Below are the code and all the weights of a small trained network. Each question names an input and a class and asks about switching units off, where a switched-off unit gives its printed mean instead of its output.

import numpy as np


def w(rows, s, z=0):
    codes = np.array(rows[::2]) - 128.0
    scale = np.full(codes.shape[1], s)
    scale[-1] = z or s
    return codes * scale


def f(y):
    return np.maximum(y, 0)


def log_softmax(a):
    a = a - a.max(-1, keepdims=True)
    return a - np.log(np.exp(a).sum(-1, keepdims=True))


def net(x, mask):
    res = np.array(x, float).reshape(1, 4) / 4 @ E
    y = f(res @ A[0][:, :-1].T + A[0][:, -1])
    res = res + np.where(mask, y, B[0][:, -1]) @ B[0][:, :-1]
    return log_softmax(res[-1] @ U[:, :-1].T + U[:, -1])


A, B = {}, {}
E = w([
[117,10,121,192,134,140,151,237,144,121,201,100],'x0',
[104,157,195,203,177,3,155,59,135,84,219,118],'x1',
[131,118,127,133,132,127,126,119,141,132,118,125],'x2',
[155,57,240,85,70,181,137,43,28,46,152,148],'x3',
],0.011)
A[0] = w([
[124,195,122,136,129,92,127,94,138,133,112,136,131],'neuron 1',
[145,224,97,56,111,244,113,82,128,147,20,123,231],'neuron 2',
[136,133,170,107,118,155,132,30,94,118,122,144,68],'neuron 3',
[128,179,82,147,144,98,128,172,166,145,119,123,253],'neuron 4',
[119,122,145,131,117,129,88,105,128,125,150,116,87],'neuron 5',
[145,100,149,102,116,169,128,123,98,120,136,139,103],'neuron 6',
[141,51,91,121,108,217,124,207,135,137,112,118,139],'neuron 7',
[127,63,127,104,119,189,123,161,116,134,104,122,98],'neuron 8',
[124,108,130,120,115,122,117,157,116,146,116,137,105],'neuron 9',
[136,250,153,121,125,73,127,27,137,126,132,124,127],'neuron 10',
[132,97,165,108,123,110,136,68,108,106,129,124,99],'neuron 11',
[123,54,172,112,121,175,133,121,110,110,131,139,122],'neuron 12',
[118,146,76,153,138,143,130,199,166,152,121,135,156],'neuron 13',
[129,167,65,139,132,114,127,188,138,148,121,127,203],'neuron 14',
[132,59,148,187,133,39,126,154,131,119,216,111,2],'neuron 15',
[132,78,200,102,114,171,126,71,91,99,143,131,130],'neuron 16',
[118,93,127,111,132,178,130,162,132,145,114,123,127],'neuron 17',
[121,144,106,110,126,85,131,110,143,124,91,138,128],'neuron 18',
[123,144,96,83,118,166,125,108,117,138,76,132,169],'neuron 19',
[132,148,92,116,131,133,126,164,148,126,112,124,112],'neuron 20',
[124,171,101,127,129,120,126,124,124,143,136,127,160],'neuron 21',
[145,171,111,145,131,142,123,99,136,146,133,133,168],'neuron 22',
],0.017,0.0078)
B[0] = w([
[133,184,38,137,155,126,106,94,122,116,142,124,166],'neuron 1',
[89,152,250,194,81,162,190,156,235,133,172,151,252],'neuron 2',
[136,120,231,42,139,129,109,168,75,124,103,153,182],'neuron 3',
[86,218,107,140,182,66,98,170,157,142,140,115,193],'neuron 4',
[105,124,148,120,116,138,108,149,93,146,126,152,138],'neuron 5',
[130,94,75,177,132,129,127,91,149,128,139,133,163],'neuron 6',
[184,102,45,50,135,110,110,145,83,113,57,114,197],'neuron 7',
[128,103,40,134,104,152,124,87,74,124,143,137,173],'neuron 8',
[124,136,116,99,131,120,122,132,117,132,130,121,140],'neuron 9',
[135,115,45,80,183,108,57,115,27,126,110,95,200],'neuron 10',
[147,128,205,75,137,145,80,156,112,148,119,115,166],'neuron 11',
[136,112,84,154,114,154,133,58,123,122,147,124,175],'neuron 12',
[123,98,169,104,122,90,117,239,122,119,50,114,183],'neuron 13',
[140,173,133,71,104,88,138,238,126,118,120,144,185],'neuron 14',
[90,167,246,188,106,151,170,133,222,145,161,163,175],'neuron 15',
[179,61,227,86,114,182,147,148,84,118,120,113,196],'neuron 16',
[129,115,100,119,134,106,101,103,113,113,90,95,161],'neuron 17',
[126,157,104,154,151,119,136,80,128,144,125,126,153],'neuron 18',
[134,109,185,170,124,108,160,105,179,141,135,129,183],'neuron 19',
[106,142,140,90,145,100,130,164,110,99,115,161,157],'neuron 20',
[150,130,102,161,167,113,96,105,171,148,118,116,154],'neuron 21',
[108,153,85,127,141,116,133,115,117,130,160,146,154],'neuron 22',
],0.021,0.041)
U = w([
[44,197,133,203,136,92,181,210,233,152,188,185,227],'0',
[162,113,109,18,165,111,61,215,36,93,69,113,200],'1',
[129,75,212,180,79,235,204,91,158,125,223,188,145],'2',
[204,26,10,113,93,203,134,46,31,67,131,103,6],'3',
[88,195,2,133,222,71,46,136,77,137,160,94,3],'4',
],0.0069,0.0022)

Each question gives the input, the list of numbers given to net, and the class t.
The units are the neurons (one row each of A and B). Each row of codes is followed by its name. A weight is (code - 128) times the scale printed after its matrix; where a second scale follows, it is the last column's (A, B and U).
mask holds one flag per neuron, in row order. A switched-off neuron (its flag False) gives its mean, the last column of its row in B, instead of its output. The means were averaged over made-up inputs and are rounded, as every weight is.
A unit's drop is (log p(t) with every unit on - log p(t) with that unit switched off) / (log p(t) with every unit on - log p(t) with every unit switched off).
most important unit: the unit with the biggest drop
top k neurons: the k neurons with the biggest drops, biggest first
drop when u is switched off: that unit's drop, to one decimal
input [6,-1,3,-7], class 1: top neuron => [neuron 2]
input [0,-4,-4,-8], class 0: top 3 neurons => [neuron 10; neuron 4; neuron 16]
input [1,-8,-5,5], class 3: top 3 neurons => [neuron 7; neuron 8; neuron 15]
input [1,-7,-6,6], class 3: top 3 neurons => [neuron 7; neuron 8; neuron 15]
input [-4,1,-7,0], class 4: top 3 neurons => [neuron 10; neuron 16; neuron 15]
input [-5,1,5,-5], class 4: top 2 neurons => [neuron 10; neuron 15]
input [1,2,-8,0], class 0: top 3 neurons => [neuron 10; neuron 16; neuron 7]
input [-8,-1,-3,1], class 2: top 2 neurons => [neuron 2; neuron 4]
input [0,-7,3,1], class 2: top 2 neurons => [neuron 2; neuron 10]
input [5,1,-6,3], class 2: top 2 neurons => [neuron 15; neuron 10]
input [7,0,6,-8], class 1: top 3 neurons => [neuron 2; neuron 7; neuron 13]
input [7,0,8,-4], class 1: top 2 neurons => [neuron 2; neuron 7]
input [-2,-6,6,6], class 2: drop when neuron 2 is switched off => 0.1
input [1,-5,-7,8], class 3: drop when neuron 15 is switched off => 0.2
input [4,6,8,1], class 2: drop when neuron 4 is switched off => 0.7
input [1,-5,5,1], class 3: most important unit => neuron 7
